Below is a small trained network, with its code and all its weights. Each question gives an input and a target symbol and asks what happens when units are switched off, that is, made to give their printed mean instead of their output.

import numpy as np


def w(rows, s, z=0):
    codes = np.array(rows[::2]) - 128.0
    scale = np.full(codes.shape[1], s)
    scale[-1] = z or s
    return codes * scale


def norm(h):
    return h / np.sqrt((h * h).mean(-1, keepdims=True) + 1e-5)


def f(y):
    return y / 2 * (1 + np.tanh(0.7978845608 * (y + 0.044715 * y**3)))


def softmax(a):
    e = np.exp(a - a.max(-1, keepdims=True))
    return e / e.sum(-1, keepdims=True)


def log_softmax(a):
    a = a - a.max(-1, keepdims=True)
    return a - np.log(np.exp(a).sum(-1, keepdims=True))


def net(x, mask):
    ids = ['ΓΔΞΩβεζθλμπψ'.index(c) for c in x.split()]
    T = len(ids)
    res = E[ids] + P[:T]
    u = 0
    for l in range(3):
        q, k, v = (norm(res) @ M[l].T for M in (Q, K, V))
        z = softmax(np.where(np.tri(T) > 0, q @ k.T / 2**0.5, -1e9)) @ v
        res = res + np.where(mask[u], z, O[l][:, -1]) @ O[l][:, :-1]
        u += 1
        y = f(norm(res) @ A[l][:, :-1].T + A[l][:, -1])
        res = res + np.where(mask[u : u + 4], y, B[l][:, -1]) @ B[l][:, :-1]
        u += 4
    return log_softmax(norm(res)[-1] @ U[:, :-1].T + U[:, -1])


Q, K, V, O, A, B = {}, {}, {}, {}, {}, {}
E = w([
[224,43,74,114,140,157,145,167],'Γ',
[141,94,3,74,101,113,105,130],'Δ',
[149,64,111,179,109,131,99,143],'Ξ',
[84,183,140,138,177,55,197,113],'Ω',
[145,99,94,89,140,146,60,105],'β',
[120,158,93,116,204,127,131,87],'ε',
[115,76,208,132,39,116,71,127],'ζ',
[200,130,78,171,147,156,145,163],'θ',
[135,169,82,170,137,116,135,126],'λ',
[144,100,147,161,148,133,146,148],'μ',
[166,101,80,124,119,127,131,148],'π',
[137,81,87,177,75,115,114,172],'ψ',
],0.019)
P = w([
[166,120,131,138,135,105,6,79],'0',
[116,83,83,213,167,107,97,107],'1',
[150,108,79,207,147,105,130,145],'2',
[150,76,85,134,132,132,95,130],'3',
[108,98,63,143,132,113,138,134],'4',
[180,123,89,134,147,130,143,156],'5',
[106,120,71,120,158,122,135,118],'6',
[163,104,103,98,131,124,162,141],'7',
[156,95,93,120,126,142,148,131],'8',
[136,93,93,71,72,143,123,104],'9',
[176,92,98,124,105,162,177,129],'10',
],0.011)
Q[0] = w([
[24,95,56,255,133,141,97,71],'L0H1',
[129,130,199,128,76,154,187,106],'L0H1',
],0.0063)
K[0] = w([
[168,184,147,37,109,125,91,254],'L0H1',
[111,75,71,159,62,86,32,104],'L0H1',
],0.0071)
V[0] = w([
[171,191,119,84,2,137,99,148],'L0H1',
[86,191,88,151,144,139,54,132],'L0H1',
],0.0064)
O[0] = w([
[179,164,205,8,148,124,162,107,5],'L0H1',
[47,217,140,103,1,240,69,203,181],'L0H1',
],0.0096,0.0029)
A[0] = w([
[145,155,183,197,114,103,62,199,125],'L0N1',
[158,163,74,110,121,196,134,157,97],'L0N2',
[115,108,175,125,96,190,61,110,251],'L0N3',
[149,91,2,186,140,150,157,68,178],'L0N4',
],0.0078,0.002)
B[0] = w([
[93,87,82,90,148,122,141,54,147],'L0N1',
[59,107,146,122,160,137,166,137,155],'L0N2',
[161,142,136,191,133,117,252,150,148],'L0N3',
[119,112,172,125,88,61,208,135,248],'L0N4',
],0.011,0.014)
Q[1] = w([
[99,140,70,101,82,87,208,190],'L1H1',
[179,161,145,73,192,254,70,109],'L1H1',
],0.0071)
K[1] = w([
[98,235,70,68,106,224,34,6],'L1H1',
[8,63,254,120,96,74,134,195],'L1H1',
],0.0062)
V[1] = w([
[223,159,103,144,91,254,106,101],'L1H1',
[173,120,167,194,144,141,253,134],'L1H1',
],0.0091)
O[1] = w([
[204,213,161,147,76,238,119,158,218],'L1H1',
[163,212,10,60,134,101,116,110,250],'L1H1',
],0.011,0.002)
A[1] = w([
[62,75,44,97,80,135,115,198,132],'L1N1',
[115,116,249,255,115,241,184,174,215],'L1N2',
[177,138,83,181,91,154,207,222,254],'L1N3',
[222,125,68,124,25,185,158,108,169],'L1N4',
],0.0062,0.00088)
B[1] = w([
[121,151,223,170,140,255,166,104,176],'L1N1',
[117,102,41,30,92,146,113,84,232],'L1N2',
[66,162,95,41,131,108,142,145,254],'L1N3',
[84,168,178,181,46,88,154,192,226],'L1N4',
],0.009,0.0074)
Q[2] = w([
[76,75,92,16,156,1,218,203],'L2H1',
[151,63,198,181,124,160,30,108],'L2H1',
],0.0061)
K[2] = w([
[110,145,123,145,102,169,2,146],'L2H1',
[3,53,57,150,167,130,160,146],'L2H1',
],0.0081)
V[2] = w([
[254,147,251,52,159,133,88,68],'L2H1',
[135,111,193,184,6,101,157,100],'L2H1',
],0.0078)
O[2] = w([
[139,138,169,91,15,106,53,117,2],'L2H1',
[83,36,49,49,214,120,18,253,214],'L2H1',
],0.011,0.0098)
A[2] = w([
[212,201,155,41,60,111,103,159,2],'L2N1',
[107,163,87,100,76,78,76,197,20],'L2N2',
[121,60,149,63,100,23,141,86,206],'L2N3',
[164,200,187,94,3,110,65,142,209],'L2N4',
],0.0074,0.0015)
B[2] = w([
[127,146,165,250,67,157,104,114,166],'L2N1',
[105,166,165,128,147,76,129,83,223],'L2N2',
[128,45,97,34,151,124,126,198,254],'L2N3',
[176,82,95,192,174,62,43,132,168],'L2N4',
],0.011,0.0038)
U = w([
[198,111,131,72,94,49,163,149,110],'Γ',
[104,80,162,80,123,188,106,146,148],'Δ',
[127,111,2,162,122,128,101,163,254],'Ξ',
[67,67,145,199,116,82,124,136,75],'Ω',
[168,141,130,127,115,166,110,167,208],'β',
[108,119,137,180,144,181,177,125,109],'ε',
[127,147,134,51,150,80,53,174,123],'ζ',
[183,165,104,84,85,129,181,73,103],'θ',
[67,166,121,58,99,196,167,150,91],'λ',
[157,95,62,161,118,102,152,77,67],'μ',
[123,171,149,146,108,60,123,185,54],'π',
[129,148,105,114,165,113,131,234,104],'ψ',
],0.0088,0.0038)

Each question gives the input, a string of symbols that net reads in full, and the target symbol t.
The units are the heads (2 rows each of Q, K, V and O) and the neurons (one row each of A and B). Each row of codes is followed by its name. A weight is (code - 128) times the scale printed after its matrix; where a second scale follows, it is the last column's (O, A, B and U).
mask holds one flag per unit, layer by layer, with each layer's heads first. A switched-off unit (its flag False) gives its mean, the last column of its rows in O or B, instead of its output. The means were averaged over made-up inputs and are rounded, as every weight is.
A unit's drop is (log p(t) with every unit on - log p(t) with that unit switched off) / (log p(t) with every unit on - log p(t) with every unit switched off).
The circuit of an input: a set's keep is (log p(t) with only the set's units on - log p(t) with every unit switched off) / (log p(t) with every unit on - log p(t) with every unit switched off). Starting from the 12 units with the biggest drops (on a tie, the unit counted first), units are removed one at a time, each time the one whose removal leaves the highest keep (on an exact tie, the one counted first), for as long as the keep stays at least 0.8.
units of the circuit, in order: the units of the circuit, biggest drop first
most important unit: the unit with the biggest drop
k most important neurons: the k neurons with the biggest drops, biggest first
k most important neurons of layer l: the k neurons of layer l with the biggest drops, biggest first
input ζ π ψ β Δ ζ, target ζ: most important unit => L0N4
input ζ θ β ψ ε, target ζ: units of the circuit, in order => (L2H1, L0H1)
input λ ζ ζ ε λ λ λ Ξ, target λ: 2 most important neurons => (L0N4, L0N3)
input λ Ξ λ π Δ π Γ λ λ ε μ, target λ: 2 most important neurons of layer 1 => (L1N2, L1N3)
input Ω Ω Γ ψ, target Ω: units of the circuit, in order => (L0N4, L1H1, L0N3)
input ζ ψ λ π λ, target ζ: units of the circuit, in order => (L2H1, L0H1)
input Ω ε ζ λ, target Ω: units of the circuit, in order => (L1H1, L0N4, L0N3)
input λ π λ, target λ: units of the circuit, in order => (L0H1, L0N4, L1H1, L1N2)
input ψ θ λ ζ ζ, target ψ: 2 most important neurons of layer 1 => (L1N4, L1N2)
input λ β Δ ζ ψ θ β Γ ψ π Ω, target λ: 2 most important neurons of layer 0 => (L0N4, L0N1)
input β Γ Δ β ψ Γ Ω Ξ Ξ ψ ζ, target β: 2 most important neurons of layer 0 => (L0N4, L0N3)
input Δ Ξ θ ψ ζ, target Δ: 3 most important neurons => (L0N4, L0N3, L1N2)
input Ξ Ξ θ Γ Ω Δ ζ, target Ξ: 3 most important neurons => (L0N4, L0N2, L0N3)
input λ θ π λ θ, target λ: most important unit => L0H1
input Γ Γ β, target Γ: units of the circuit, in order => (L0H1, L2H1, L0N4)
input λ ψ Γ λ λ Γ Γ θ λ Ω, target λ: units of the circuit, in order => (L0H1, L0N4, L1H1, L0N3)
input λ ε Γ Ω Ω λ π, target λ: 4 most important neurons => (L0N4, L0N3, L1N3, L1N2)
input Ξ Ξ λ θ ζ, target Ξ: 3 most important neurons of layer 0 => (L0N4, L0N2, L0N1)
input β Γ β Γ ε μ ζ Δ π ζ Ω, target β: 2 most important neurons => (L0N4, L0N3)
input ζ ζ β Ξ λ λ, target ζ: 2 most important neurons => (L0N4, L0N3)
input λ Ω θ Δ Ω ζ, target λ: 2 most important neurons of layer 2 => (L2N4, L2N3)
input λ Ξ μ Γ λ β ε Δ, target λ: 3 most important neurons of layer 0 => (L0N4, L0N3, L0N2)
input ζ ζ π β, target ζ: 3 most important neurons => (L0N4, L0N3, L2N2)
